-.10 -.02 -.01 -.08 -.07 -.06
-.07 -.04  .02 -.04 -.05 -.04
-.47 -.39  .26 -.20 -.35 -.35
yields -.04

-.03  .54  .10 -.41 -.03
 .42  .01  .34 -.33 -.07
yields .54

 .50 -.16  .00 -.04  .19 -.03
 .35 -.10 -.35 -.19 -.02  .12
yields -.16

-.35  .35 -.18  .38
-.46  .52 -.13  .20
yields .35

-.25 -.34 -.52  .39
-.43 -.24 -.24  .51
 .33 -.56 -.50  .24
yields -.24

-.29 -.03 -.20  .06  .05 -.15  .00
-.46 -.04 -.19  .07 -.03 -.16  .02
yields -.03

 .06  .29 -.01  .24 -.57
-.01 -.38 -.04 -.02  .02
-.25  .20 -.40  .38 -.26
yields -.38
---
array([[-1.1,  0.7, -0.4,  0.5,  0.7, -1.7, -0.2],
       [-0.5,  2.0, -1.0,  1.8,  0.9, -1.2, -0.6],
       [ 0.8,  0.4, -0.1,  0.8,  0.8,  0.7, -0.4]]) out -1.1, -0.4

array([ -2.694, -14.673,  12.515, -17.227,  -0.869]) out -2.694, -0.869

array([ -2.90, -12.25,   9.06,  12.22]) out -2.90, 12.22

array([[   1.806, -156.193,  191.444,  168.808],
       [ -63.506,  -71.364,   81.923,  -17.594]]) out 1.806, -17.594

array([[ 11.8,   5.5,  -0.5,   4.5, -10.2],
       [  7.6,   2.8,   6.6,  -2.3, -12.3],
       [  6.7,   2.3,   7.4,  -3.1, -12.1]]) out 11.8, -12.1

array([[  -0.1,  126.6, -129.7,  -24.1],
       [   5.2,   54.5,   40.5,   54.3]]) out -0.1, 54.3

array([ -99.1,  136.0, -142.5, -177.8,   51.7,  -36.3, -199.7]) out -99.1, -199.7

array([ 14.49,  -1.28, -16.28,  -4.49,   8.26]) out 14.49, 8.26

array([-0.074, -0.096,  0.114,  0.008, -0.113, -0.034, -0.094]) out -0.074, -0.094
---
5,2,5,4,8 -> 2
-359,10,707,-802 -> 10
525,844,194,96,-573,399 -> 844
3,5,4,2,8 -> 5
-606,727,-554,-592,-418,6 -> 727
47,107,89,236 -> 107
231,828,906,354,139,308,342 -> 828
50,-24,32,-49,13,-31 -> -24
---
[-.21, .39, .62, .27, -.09, -.08, .04]	-.21, .04
[[.32, .31, .55, .28], [.26, .31, .49, .19]]	.32, .19
[.46, -.09, .03, -.37, .55]	.46, .55
[[.41, .27, .00, -.03, .06, -.04, -.01], [-.55, -.44, .21, .21, .15, .24, .21]]	.41, .21
[.32, -.01, .49, -.62]	.32, -.62
[[.00, .62, .39, -.30, .54, .04, .10], [-.27, .15, -.14, -.10, .37, .20, -.35]]	.00, -.35
[.07, .14, -.16, .47, -.03]	.07, -.03
---
[.29, -.06, .25, -.13, -.15, -.48] → -.15
[[.16, -.09, .08, .07, .05], [-.18, .07, -.23, .28, .08], [.57, .36, .01, -.11, -.42]] → -.23
[-.22, -.27, .11, -.55, .54] → -.27
[-.38, .06, -.19, .27, .62] → -.19
[.13, .22, .01, -.19, .60] → .01
[[.61, -.13, -.28, .27, .09, -.21, .18], [.59, -.16, -.14, -.06, -.04, .05, -.54]] → -.28
[.61, .05, .11, -.04] → .05
[[-.07, .16, -.03, -.14], [.29, .13, -.45, .59]] → -.14
---
-.46  .05 -.12 -.22 -.09  .32
-.37  .04 -.10  .18  .20 -.09
=> .32, .20

-.12 -.38 -.29 -.61 => -.12, -.29

 .06 -.24 -.52  .04 -.06 -.27  .33 => .33, .06

 .46 -.32  .15 -.34 -.14  .09
-.14  .21 -.61  .49 -.33  .63
 .05 -.05  .15 -.15  .05 -.17
=> .63, .49

 .25  .07 -.35  .14 -.49 => .25, .14

 .19 -.30  .42  .02  .28  .25
 .13  .37  .06 -.42  .25 -.62
=> .42, .37
